Below is a small trained network, with its code and all its weights. Each question gives an input and a target symbol and asks what happens when units are switched off, that is, made to give their printed mean instead of their output.

import numpy as np


def w(rows, s, z=0):
    codes = np.array(rows[::2]) - 128.0
    scale = np.full(codes.shape[1], s)
    scale[-1] = z or s
    return codes * scale


def f(y):
    return np.maximum(y, 0)


def softmax(a):
    e = np.exp(a - a.max(-1, keepdims=True))
    return e / e.sum(-1, keepdims=True)


def log_softmax(a):
    a = a - a.max(-1, keepdims=True)
    return a - np.log(np.exp(a).sum(-1, keepdims=True))


def net(x, mask):
    ids = ['ΦΩαδζμξπτ'.index(c) for c in x.split()]
    T = len(ids)
    res = E[ids] + P[:T]
    u = 0
    for l in range(2):
        r = res
        for j in range(2):
            rows = slice(3 * j, 3 * j + 3)
            q, k, v = (r @ M[l][rows].T for M in (Q, K, V))
            z = softmax(np.where(np.tri(T) > 0, q @ k.T / 3**0.5, -1e9)) @ v
            o = O[l][rows]
            res = res + np.where(mask[u + j], z, o[:, -1]) @ o[:, :-1]
        u += 2
        y = f(res @ A[l][:, :-1].T + A[l][:, -1])
        res = res + np.where(mask[u : u + 4], y, B[l][:, -1]) @ B[l][:, :-1]
        u += 4
    return log_softmax(res[-1] @ U[:, :-1].T + U[:, -1])


Q, K, V, O, A, B = {}, {}, {}, {}, {}, {}
E = w([
[83,161,122,141],'Φ',
[84,157,123,152],'Ω',
[118,134,127,145],'α',
[87,166,126,144],'δ',
[81,161,122,165],'ζ',
[118,109,150,178],'μ',
[252,104,183,126],'ξ',
[214,174,143,198],'π',
[208,134,183,54],'τ',
],0.017)
P = w([
[185,57,35,162],'0',
[89,56,144,131],'1',
[167,160,29,121],'2',
[72,119,224,169],'3',
[207,221,107,114],'4',
[81,8,198,128],'5',
],0.011)
Q[0] = w([
[233,246,95,59],'L0H0',
[58,100,204,191],'L0H0',
[116,27,153,104],'L0H0',
[101,122,103,91],'L0H1',
[115,167,192,93],'L0H1',
[104,143,122,145],'L0H1',
],0.013)
K[0] = w([
[96,13,28,110],'L0H0',
[196,236,233,100],'L0H0',
[123,142,255,124],'L0H0',
[187,155,100,144],'L0H1',
[135,147,126,32],'L0H1',
[99,189,116,93],'L0H1',
],0.0093)
V[0] = w([
[195,163,143,243],'L0H0',
[254,98,193,44],'L0H0',
[145,93,183,119],'L0H0',
[84,132,191,106],'L0H1',
[93,8,155,78],'L0H1',
[113,112,57,109],'L0H1',
],0.0098)
O[0] = w([
[238,96,158,251,253],'L0H0',
[156,179,183,88,136],'L0H0',
[102,167,175,181,141],'L0H0',
[73,67,125,99,88],'L0H1',
[92,182,209,123,130],'L0H1',
[174,255,144,123,125],'L0H1',
],0.0089,0.006)
A[0] = w([
[80,55,216,87,164],'L0N0',
[122,180,58,129,253],'L0N1',
[56,76,2,149,64],'L0N2',
[108,166,171,81,29],'L0N3',
],0.0095,0.0035)
B[0] = w([
[79,221,155,177,254],'L0N0',
[194,78,1,78,231],'L0N1',
[144,133,207,65,232],'L0N2',
[159,145,111,111,170],'L0N3',
],0.01,0.005)
Q[1] = w([
[83,128,61,241],'L1H0',
[217,172,145,141],'L1H0',
[118,114,133,141],'L1H0',
[107,47,165,126],'L1H1',
[99,51,145,105],'L1H1',
[74,194,77,254],'L1H1',
],0.0067)
K[1] = w([
[58,74,114,176],'L1H0',
[137,148,194,116],'L1H0',
[86,144,77,158],'L1H0',
[159,103,139,147],'L1H1',
[109,81,72,145],'L1H1',
[111,153,254,177],'L1H1',
],0.01)
V[1] = w([
[101,140,122,134],'L1H0',
[131,103,244,121],'L1H0',
[182,181,3,132],'L1H0',
[186,92,165,212],'L1H1',
[143,41,77,75],'L1H1',
[27,144,131,229],'L1H1',
],0.0065)
O[1] = w([
[183,157,127,210,111],'L1H0',
[79,181,49,140,188],'L1H0',
[184,145,254,91,115],'L1H0',
[106,114,102,188,254],'L1H1',
[118,140,182,159,31],'L1H1',
[96,116,96,69,139],'L1H1',
],0.0061,0.0089)
A[1] = w([
[18,205,235,50,57],'L1N0',
[140,193,16,58,3],'L1N1',
[192,179,134,49,135],'L1N2',
[1,48,115,83,210],'L1N3',
],0.0072,0.0063)
B[1] = w([
[115,163,89,30,252],'L1N0',
[152,108,254,226,207],'L1N1',
[154,38,83,213,239],'L1N2',
[32,55,170,17,232],'L1N3',
],0.0099,0.004)
U = w([
[136,134,94,104,30],'Φ',
[135,148,133,109,103],'Ω',
[135,130,9,105,254],'α',
[129,144,133,114,96],'δ',
[126,126,175,123,149],'ζ',
[72,91,66,112,109],'μ',
[108,208,163,175,74],'ξ',
[164,109,118,171,159],'π',
[130,217,99,113,204],'τ',
],0.014,0.0058)

Each question gives the input, a string of symbols that net reads in full, and the target symbol t.
The units are the heads (3 rows each of Q, K, V and O) and the neurons (one row each of A and B). Each row of codes is followed by its name. A weight is (code - 128) times the scale printed after its matrix; where a second scale follows, it is the last column's (O, A, B and U).
mask holds one flag per unit, layer by layer, with each layer's heads first. A switched-off unit (its flag False) gives its mean, the last column of its rows in O or B, instead of its output. The means were averaged over made-up inputs and are rounded, as every weight is.
A unit's drop is (log p(t) with every unit on - log p(t) with that unit switched off) / (log p(t) with every unit on - log p(t) with every unit switched off).
top k neurons: the k neurons with the biggest drops, biggest first
top k neurons in layer l: the k neurons of layer l with the biggest drops, biggest first
which heads matter: for each layer, one digit per head in row order, 1 if its drop is at least 0.15 and else 0, layers parted by /
input μ μ τ μ μ μ, target μ: which heads matter : 01 / 11
input ζ ζ μ τ τ, target α: which heads matter : 11 / 10
input Ω Φ μ, target π: top 3 neurons in layer 1 : (L1N0; L1N3; L1N2)
input α μ μ ζ μ δ, target μ: which heads matter : 00 / 01
input μ ζ ζ μ δ μ, target μ: top 2 neurons : (L1N3; L0N0)
input ζ μ δ, target π: which heads matter : 01 / 00
input μ ξ π, target π: top neuron in layer 0 : (L0N1)
input μ ξ ζ, target π: which heads matter : 01 / 00
input ζ τ ζ δ, target τ: top 2 neurons : (L1N0; L0N0)
input ξ Φ ζ, target π: top 3 neurons : (L1N1; L0N1; L1N0)
input α Φ ζ π Φ Ω, target π: which heads matter : 10 / 00
input ξ π μ Ω, target π: which heads matter : 11 / 01
input τ ζ μ Φ ζ Φ, target ζ: which heads matter : 11 / 10
input μ π ξ α Φ, target π: top 2 neurons : (L1N1; L0N1)
input ζ μ μ ξ, target ξ: which heads matter : 10 / 00
input Ω δ Φ π μ Φ, target π: which heads matter : 10 / 00
input μ ζ μ μ δ ζ, target μ: which heads matter : 00 / 01
input μ Ω π, target π: top 3 neurons : (L1N1; L0N1; L1N0)
input Ω ζ ζ Ω, target ζ: top 3 neurons : (L0N1; L0N0; L0N2)
input ζ μ μ α, target μ: top neuron in layer 0 : (L0N2)
input ξ ζ ζ μ μ Φ, target μ: top 2 neurons in layer 1 : (L1N3; L1N1)
input π Ω δ μ μ ξ, target ξ: top neuron : (L0N0)
